Below are the code and all the weights of a small trained network. Each question names an input and a target symbol and asks about switching units off, where a switched-off unit gives its printed mean instead of its output.

import numpy as np


def w(rows, s, z=0):
    codes = np.array(rows[::2]) - 128.0
    scale = np.full(codes.shape[1], s)
    scale[-1] = z or s
    return codes * scale


def f(y):
    return np.maximum(y, 0)


def softmax(a):
    e = np.exp(a - a.max(-1, keepdims=True))
    return e / e.sum(-1, keepdims=True)


def log_softmax(a):
    a = a - a.max(-1, keepdims=True)
    return a - np.log(np.exp(a).sum(-1, keepdims=True))


def net(x, mask):
    ids = ['ΓΘΞΠΦΨΩαβεζηλμστ'.index(c) for c in x.split()]
    T = len(ids)
    res = E[ids] + P[:T]
    q, k, v = (res @ M[0].T for M in (Q, K, V))
    z = softmax(np.where(np.tri(T) > 0, q @ k.T / 4**0.5, -1e9)) @ v
    res = res + np.where(mask[0], z, O[0][:, -1]) @ O[0][:, :-1]
    y = f(res @ A[0][:, :-1].T + A[0][:, -1])
    res = res + np.where(mask[1:17], y, B[0][:, -1]) @ B[0][:, :-1]
    return log_softmax(res[-1] @ U[:, :-1].T + U[:, -1])


Q, K, V, O, A, B = {}, {}, {}, {}, {}, {}
E = w([
[40,110,46,118,55,230,87,71,83,105,96,89],'Γ',
[25,122,163,35,102,61,88,210,56,159,154,124],'Θ',
[162,158,97,7,82,124,118,96,198,99,35,132],'Ξ',
[145,162,216,145,179,33,80,147,110,124,85,128],'Π',
[190,123,64,189,160,170,118,169,152,40,76,157],'Φ',
[66,38,57,133,164,76,156,92,104,134,79,180],'Ψ',
[47,200,89,120,128,183,238,165,101,149,131,89],'Ω',
[169,150,218,143,104,177,174,83,101,79,82,151],'α',
[79,149,72,125,162,82,174,185,43,174,190,164],'β',
[131,82,131,164,159,105,138,191,47,71,139,27],'ε',
[159,137,94,74,165,109,91,131,36,100,186,160],'ζ',
[134,159,99,170,90,128,152,235,189,136,136,204],'η',
[62,62,177,177,101,154,31,112,184,85,174,194],'λ',
[66,240,58,85,73,102,8,141,120,78,115,122],'μ',
[132,150,97,95,111,136,147,75,57,188,42,167],'σ',
[93,133,119,55,100,90,186,88,93,39,129,156],'τ',
],0.015)
P = w([
[67,131,65,41,254,247,131,97,39,118,130,234],'0',
[56,145,115,34,213,156,134,147,87,113,93,214],'1',
[59,144,106,68,162,108,133,141,68,91,119,185],'2',
[64,168,108,101,137,92,106,143,74,76,101,151],'3',
[66,155,132,110,106,68,102,171,82,88,80,156],'4',
[82,160,109,138,67,47,99,169,72,68,93,120],'5',
[81,162,148,117,75,19,108,203,95,85,76,139],'6',
],0.0058)
Q[0] = w([
[193,104,167,163,121,200,129,88,217,164,149,156],'head 0',
[33,153,97,56,84,87,150,128,1,70,75,153],'head 0',
[203,67,220,202,132,171,139,77,193,177,229,69],'head 0',
[199,112,190,174,161,132,105,70,163,158,143,54],'head 0',
],0.0094)
K[0] = w([
[84,135,88,44,123,155,147,89,135,135,110,153],'head 0',
[160,108,208,216,64,117,128,151,118,97,119,96],'head 0',
[69,131,77,1,170,157,134,94,84,163,163,131],'head 0',
[98,153,103,51,192,134,120,104,70,135,121,134],'head 0',
],0.0095)
V[0] = w([
[250,135,184,167,169,144,223,95,108,77,48,129],'head 0',
[118,47,71,80,155,77,162,146,83,116,63,4],'head 0',
[152,96,180,105,226,78,24,119,49,132,98,127],'head 0',
[198,120,34,193,219,153,176,254,172,80,190,97],'head 0',
],0.0057)
O[0] = w([
[158,159,134,199,143,105,171,208,75,90,68,65,139],'head 0',
[144,88,154,59,180,184,160,176,183,151,119,62,181],'head 0',
[112,128,121,114,229,1,84,86,123,146,128,56,253],'head 0',
[88,105,64,84,112,108,146,221,110,115,100,156,126],'head 0',
],0.0093,0.0033)
A[0] = w([
[128,114,56,50,167,112,119,126,228,176,105,153,156],'neuron 0',
[126,174,146,129,132,107,140,32,91,99,204,142,158],'neuron 1',
[82,109,119,122,161,162,128,187,159,92,156,110,138],'neuron 2',
[100,106,115,192,128,144,49,110,124,65,150,164,222],'neuron 3',
[121,94,127,114,155,121,85,161,95,182,210,168,254],'neuron 4',
[135,125,128,92,53,181,171,169,138,138,163,181,105],'neuron 5',
[115,225,102,117,54,98,84,106,139,111,129,171,126],'neuron 6',
[175,129,154,79,143,143,154,82,166,28,103,151,197],'neuron 7',
[95,69,177,132,184,127,178,53,95,139,148,175,181],'neuron 8',
[112,84,167,56,118,144,113,112,140,105,133,198,191],'neuron 9',
[126,29,137,130,191,109,185,132,145,145,107,61,169],'neuron 10',
[129,172,150,118,142,93,103,95,136,174,115,53,193],'neuron 11',
[146,222,81,105,150,143,214,100,88,255,141,139,77],'neuron 12',
[107,173,143,191,140,163,99,118,55,88,85,122,229],'neuron 13',
[73,186,76,146,165,79,163,164,128,108,196,108,85],'neuron 14',
[154,144,144,106,167,118,54,75,110,109,183,99,128],'neuron 15',
],0.0077,0.0031)
B[0] = w([
[184,140,94,213,75,88,50,110,92,118,127,85,220],'neuron 0',
[126,126,125,79,119,105,149,196,189,163,141,126,254],'neuron 1',
[145,156,130,82,76,187,44,118,208,104,115,97,203],'neuron 2',
[102,128,105,129,162,152,155,81,253,131,122,147,213],'neuron 3',
[183,181,127,168,132,124,100,116,56,106,242,76,229],'neuron 4',
[103,146,71,211,82,150,155,73,63,148,149,98,178],'neuron 5',
[139,114,163,188,133,55,92,92,158,114,88,112,226],'neuron 6',
[192,1,143,83,93,159,117,183,100,81,70,151,208],'neuron 7',
[35,65,180,140,159,136,135,167,124,109,140,129,237],'neuron 8',
[156,119,104,132,147,120,134,115,117,65,171,72,235],'neuron 9',
[116,126,103,225,100,156,92,98,60,146,66,92,237],'neuron 10',
[139,190,161,101,110,178,182,84,93,184,85,164,233],'neuron 11',
[134,69,162,104,64,117,100,152,142,243,83,190,189],'neuron 12',
[100,150,187,86,153,111,215,134,159,94,167,138,248],'neuron 13',
[167,57,141,142,130,129,76,193,176,205,113,208,242],'neuron 14',
[168,147,50,101,155,109,209,109,172,170,112,125,231],'neuron 15',
],0.0062,0.007)
U = w([
[1,179,72,80,96,201,195,99,155,134,127,51,191],'Γ',
[40,142,214,81,74,101,59,155,51,143,219,119,41],'Θ',
[183,104,109,111,69,131,62,129,108,142,75,72,158],'Ξ',
[108,197,214,200,167,89,210,147,105,94,119,112,205],'Π',
[231,115,86,118,172,198,125,150,178,89,69,211,77],'Φ',
[41,92,86,225,104,83,131,81,57,87,123,163,120],'Ψ',
[65,114,182,99,79,202,168,151,174,235,96,160,135],'Ω',
[110,95,221,75,144,176,207,153,88,59,170,104,142],'α',
[200,63,102,132,142,104,142,177,115,195,205,176,100],'β',
[93,90,169,202,174,174,98,119,78,103,124,61,68],'ε',
[168,207,81,87,159,120,167,143,69,85,225,87,196],'ζ',
[166,205,52,182,83,125,137,109,171,123,155,130,6],'η',
[70,94,172,138,143,213,104,83,194,118,169,128,172],'λ',
[46,136,178,100,107,72,37,121,228,130,131,162,103],'μ',
[89,132,94,91,133,71,192,75,87,203,59,152,128],'σ',
[53,67,84,41,134,80,176,216,136,74,97,171,175],'τ',
],0.0057,0.002)

Each question gives the input, a string of symbols that net reads in full, and the target symbol t.
The units are the heads (4 rows each of Q, K, V and O) and the neurons (one row each of A and B). Each row of codes is followed by its name. A weight is (code - 128) times the scale printed after its matrix; where a second scale follows, it is the last column's (O, A, B and U).
mask holds one flag per unit, heads first, then neurons. A switched-off unit (its flag False) gives its mean, the last column of its rows in O or B, instead of its output. The means were averaged over made-up inputs and are rounded, as every weight is.
A unit's drop is (log p(t) with every unit on - log p(t) with that unit switched off) / (log p(t) with every unit on - log p(t) with every unit switched off).
The circuit of an input: a set's keep is (log p(t) with only the set's units on - log p(t) with every unit switched off) / (log p(t) with every unit on - log p(t) with every unit switched off). Starting from the 12 units with the biggest drops (on a tie, the unit counted first), units are removed one at a time, each time the one whose removal leaves the highest keep (on an exact tie, the one counted first), for as long as the keep stays at least 0.8.
units of the circuit, in order: the units of the circuit, biggest drop first
unit that matters most: the unit with the biggest drop
k most important neurons: the k neurons with the biggest drops, biggest first
drop of u: that unit's drop, to one decimal
input τ μ τ, target α: units of the circuit, in order	head 0; neuron 14; neuron 7
input β α Ψ Π τ, target σ: units of the circuit, in order	head 0; neuron 11; neuron 15
input τ Π Γ β Ξ ζ, target σ: units of the circuit, in order	head 0; neuron 15; neuron 11
input Θ η τ Ψ η Γ, target Ψ: units of the circuit, in order	head 0; neuron 5
input σ Θ β ε τ Ψ Ψ, target Ξ: 3 most important neurons	neuron 0; neuron 2; neuron 10
input ε ε Ξ τ Ξ Π β, target σ: unit that matters most	head 0
input τ τ μ σ, target Ω: units of the circuit, in order	head 0; neuron 12; neuron 11
input Ψ Γ Θ λ η β, target Ψ: units of the circuit, in order	head 0; neuron 5
input Ω Θ σ λ, target λ: units of the circuit, in order	neuron 3; head 0
input τ ε τ Γ α η, target η: units of the circuit, in order	head 0; neuron 5
input Π Φ Θ λ ζ τ, target μ: units of the circuit, in order	head 0; neuron 1
input Γ τ η τ λ β, target μ: units of the circuit, in order	head 0; neuron 6; neuron 1
input ε Θ Γ Γ, target Ξ: units of the circuit, in order	head 0; neuron 0; neuron 2; neuron 10
input ε Γ Ω, target Ξ: 3 most important neurons	neuron 0; neuron 10; neuron 2
input Ψ τ ε β ε, target Ξ: 4 most important neurons	neuron 2; neuron 10; neuron 8; neuron 13
input ζ Φ α τ, target Π: units of the circuit, in order	head 0
input Θ Γ τ Ξ, target Ξ: 3 most important neurons	neuron 0; neuron 7; neuron 13
input η ε ε Π ε, target Ξ: units of the circuit, in order	head 0; neuron 10; neuron 2
input η Π Θ Ξ ζ Ψ Θ, target σ: 2 most important neurons	neuron 11; neuron 15
input λ Ξ λ ζ η σ, target Ψ: 2 most important neurons	neuron 5; neuron 6
input β ε ε τ, target Ξ: 2 most important neurons	neuron 0; neuron 10
input Θ Θ λ Ω, target Ω: unit that matters most	neuron 12
input ε τ α Ψ β, target Π: 2 most important neurons	neuron 13; neuron 7
input β ε Ω Γ Ψ, target Ξ: 2 most important neurons	neuron 0; neuron 2
input α σ Ψ, target Π: drop of head 0	1.1
